Below is a small trained network, with its code and all its weights. Each question gives an input and a target symbol and asks what happens when units are switched off, that is, made to give their printed mean instead of their output.

import numpy as np


def w(rows, s, z=0):
    codes = np.array(rows[::2]) - 128.0
    scale = np.full(codes.shape[1], s)
    scale[-1] = z or s
    return codes * scale


def norm(h):
    return h / np.sqrt((h * h).mean(-1, keepdims=True) + 1e-5)


def softmax(a):
    e = np.exp(a - a.max(-1, keepdims=True))
    return e / e.sum(-1, keepdims=True)


def log_softmax(a):
    a = a - a.max(-1, keepdims=True)
    return a - np.log(np.exp(a).sum(-1, keepdims=True))


def net(x, mask):
    ids = ['δζηθλμξστφψ'.index(c) for c in x.split()]
    T = len(ids)
    res = E[ids] + P[:T]
    u = 0
    for l in range(3):
        r = norm(res)
        for j in range(2):
            rows = slice(3 * j, 3 * j + 3)
            q, k, v = (r @ M[l][rows].T for M in (Q, K, V))
            z = softmax(np.where(np.tri(T) > 0, q @ k.T / 3**0.5, -1e9)) @ v
            o = O[l][rows]
            res = res + np.where(mask[u + j], z, o[:, -1]) @ o[:, :-1]
        u += 2
    return log_softmax(norm(res)[-1] @ U[:, :-1].T + U[:, -1])


Q, K, V, O = {}, {}, {}, {}
E = w([
[100,89,142,83,74,121,187],'δ',
[122,77,65,205,89,100,125],'ζ',
[65,123,158,95,91,145,39],'η',
[170,133,156,49,55,173,95],'θ',
[74,98,34,46,54,192,99],'λ',
[161,77,124,128,91,232,103],'μ',
[95,176,94,69,105,168,84],'ξ',
[78,6,167,128,44,132,137],'σ',
[104,36,118,76,187,157,124],'τ',
[174,89,111,100,133,92,63],'φ',
[112,73,126,200,190,192,133],'ψ',
],0.0023)
P = w([
[200,252,129,179,186,96,178],'0',
[138,78,82,63,117,167,122],'1',
[135,53,67,64,112,170,118],'2',
[125,50,60,69,114,161,106],'3',
[127,62,66,66,114,151,111],'4',
[119,63,64,68,110,152,104],'5',
[110,61,71,70,115,136,106],'6',
[105,61,70,70,109,142,103],'7',
[109,65,68,76,121,134,109],'8',
[104,65,66,81,117,128,115],'9',
[101,69,66,77,120,126,112],'10',
[105,73,74,78,131,123,111],'11',
[98,70,68,60,115,125,111],'12',
[92,71,71,66,103,117,108],'13',
],0.0016)
Q[0] = w([
[88,5,38,95,127,146,70],'L0H0',
[162,206,208,185,157,133,165],'L0H0',
[116,223,219,173,158,38,201],'L0H0',
[139,91,165,255,160,115,209],'L0H1',
[136,72,106,243,110,109,181],'L0H1',
[84,41,102,220,107,126,162],'L0H1',
],0.0039)
K[0] = w([
[253,214,166,159,161,137,176],'L0H0',
[51,56,120,82,72,134,75],'L0H0',
[40,19,119,116,102,172,106],'L0H0',
[106,31,201,197,162,168,218],'L0H1',
[108,12,161,237,129,117,204],'L0H1',
[65,34,122,233,141,148,155],'L0H1',
],0.0039)
V[0] = w([
[87,98,108,174,196,38,165],'L0H0',
[86,64,60,119,87,182,150],'L0H0',
[218,86,158,214,119,203,177],'L0H0',
[103,66,53,145,125,113,185],'L0H1',
[178,154,96,66,101,102,165],'L0H1',
[160,80,125,105,251,132,141],'L0H1',
],0.0023)
O[0] = w([
[107,175,177,71,232,73,78,26],'L0H0',
[119,228,4,140,123,178,102,104],'L0H0',
[223,177,207,120,84,205,58,246],'L0H0',
[91,167,65,41,120,124,118,228],'L0H1',
[101,61,22,166,151,137,139,203],'L0H1',
[150,70,137,38,72,227,127,135],'L0H1',
],0.0018,0.0012)
Q[1] = w([
[154,86,77,49,143,186,85],'L1H0',
[106,65,93,67,92,157,43],'L1H0',
[145,167,194,175,121,76,176],'L1H0',
[95,220,195,172,219,111,181],'L1H1',
[150,239,251,138,238,132,183],'L1H1',
[221,113,154,27,130,169,135],'L1H1',
],0.003)
K[1] = w([
[212,165,183,203,181,85,131],'L1H0',
[207,124,205,169,156,107,103],'L1H0',
[66,68,75,55,67,153,162],'L1H0',
[108,42,116,137,108,109,103],'L1H1',
[45,1,68,101,75,133,105],'L1H1',
[104,169,75,113,43,151,160],'L1H1',
],0.0035)
V[1] = w([
[83,141,68,16,104,207,88],'L1H0',
[227,169,123,185,202,81,115],'L1H0',
[146,76,164,142,147,213,192],'L1H0',
[107,168,86,157,103,82,133],'L1H1',
[254,248,127,145,153,182,30],'L1H1',
[135,42,134,64,234,71,144],'L1H1',
],0.0019)
O[1] = w([
[190,176,154,77,170,116,63,247],'L1H0',
[2,83,43,149,36,97,92,82],'L1H0',
[154,66,212,89,83,90,172,169],'L1H0',
[147,136,77,106,195,178,168,83],'L1H1',
[52,143,124,15,149,100,108,185],'L1H1',
[128,84,45,209,62,82,41,110],'L1H1',
],0.0018,0.0013)
Q[2] = w([
[142,216,136,172,146,160,163],'L2H0',
[117,21,90,102,95,144,97],'L2H0',
[114,59,94,91,125,172,60],'L2H0',
[115,154,196,170,220,100,172],'L2H1',
[171,166,175,156,254,104,116],'L2H1',
[178,92,82,94,89,148,54],'L2H1',
],0.0053)
K[2] = w([
[116,106,65,47,32,63,74],'L2H0',
[113,149,187,238,241,119,208],'L2H0',
[126,162,171,210,184,106,231],'L2H0',
[50,184,132,204,27,156,215],'L2H1',
[81,251,216,222,45,101,205],'L2H1',
[188,139,174,111,253,79,37],'L2H1',
],0.0034)
V[2] = w([
[131,113,24,176,156,179,144],'L2H0',
[105,131,87,40,30,71,113],'L2H0',
[108,69,134,79,214,190,92],'L2H0',
[4,52,107,69,71,248,165],'L2H1',
[253,54,139,94,128,124,153],'L2H1',
[149,161,124,209,20,169,95],'L2H1',
],0.0028)
O[2] = w([
[179,100,176,180,110,162,76,144],'L2H0',
[102,140,209,96,143,90,147,165],'L2H0',
[95,86,124,138,88,199,159,160],'L2H0',
[128,215,155,192,131,113,147,254],'L2H1',
[187,131,127,136,191,87,167,202],'L2H1',
[185,111,107,97,1,115,105,103],'L2H1',
],0.0038,0.0039)
U = w([
[142,127,33,238,90,60,158,93],'δ',
[68,132,165,183,219,194,187,124],'ζ',
[132,160,181,116,103,97,248,132],'η',
[230,117,120,92,176,40,59,94],'θ',
[191,103,115,185,110,252,102,167],'λ',
[60,199,187,143,128,134,34,135],'μ',
[130,49,114,50,217,110,120,251],'ξ',
[94,251,76,99,144,118,144,125],'σ',
[229,171,177,57,52,167,144,83],'τ',
[77,33,187,141,48,81,121,104],'φ',
[84,129,2,75,83,177,135,52],'ψ',
],0.005,0.0032)

Each question gives the input, a string of symbols that net reads in full, and the target symbol t.
The units are the heads (3 rows each of Q, K, V and O). Each row of codes is followed by its name. A weight is (code - 128) times the scale printed after its matrix; where a second scale follows, it is the last column's (O and U).
mask holds one flag per head, layer by layer. A switched-off head (its flag False) gives its mean, the last column of its rows in O, instead of its output. The means were averaged over made-up inputs and are rounded, as every weight is.
A unit's drop is (log p(t) with every unit on - log p(t) with that unit switched off) / (log p(t) with every unit on - log p(t) with every unit switched off).
The circuit of an input: a set's keep is (log p(t) with only the set's units on - log p(t) with every unit switched off) / (log p(t) with every unit on - log p(t) with every unit switched off). Starting from all 6 units, units are removed one at a time, each time the one whose removal leaves the highest keep (on an exact tie, the one counted first), for as long as the keep stays at least 0.8.
circuit, biggest first: the units of the circuit, biggest drop first
unit that matters most: the unit with the biggest drop
heads that matter: for each layer, one digit per head in row order, 1 if its drop is at least 0.15 and else 0, layers parted by /
drop when u is switched off: that unit's drop, to one decimal
input τ ζ φ λ, target ξ: unit that matters most -> L2H1
input φ ζ ζ, target φ: circuit, biggest first -> (L1H0; L2H1; L0H0)
input φ σ δ, target φ: circuit, biggest first -> (L1H0; L1H1; L0H0)
input σ τ λ θ, target σ: circuit, biggest first -> (L0H0; L2H0; L2H1)
input σ φ ζ η λ τ θ λ, target σ: heads that matter -> 11 / 10 / 11
input ξ τ η, target ζ: circuit, biggest first -> (L2H1; L0H0)
input μ σ ζ μ, target τ: circuit, biggest first -> (L0H0; L2H1; L1H1)
input ζ θ η ξ, target μ: heads that matter -> 10 / 10 / 11
input λ σ τ ψ τ δ φ θ, target λ: heads that matter -> 10 / 01 / 10
input ξ τ η τ λ λ φ φ λ λ τ τ ξ μ, target ζ: heads that matter -> 00 / 00 / 01
input λ θ θ ψ φ δ ζ η, target λ: circuit, biggest first -> (L2H0; L0H0; L1H1)
input ξ η φ ζ τ τ ζ, target ζ: circuit, biggest first -> (L2H1; L1H1)
input ξ δ λ λ σ ξ μ, target ζ: circuit, biggest first -> (L1H1; L2H1; L0H0)
input ζ η ξ ζ ζ, target μ: unit that matters most -> L1H0
input λ δ θ μ λ ψ θ τ η ζ, target λ: heads that matter -> 00 / 10 / 10
input τ φ φ ζ ζ η, target ξ: heads that matter -> 11 / 00 / 01
input φ μ η, target φ: drop when L1H0 is switched off -> 0.6
input φ τ δ η η ζ, target φ: drop when L1H1 is switched off -> 0.4
input ζ μ σ ξ, target μ: drop when L0H0 is switched off -> 0.3
input ξ λ τ θ λ ζ λ τ, target ζ: unit that matters most -> L2H1
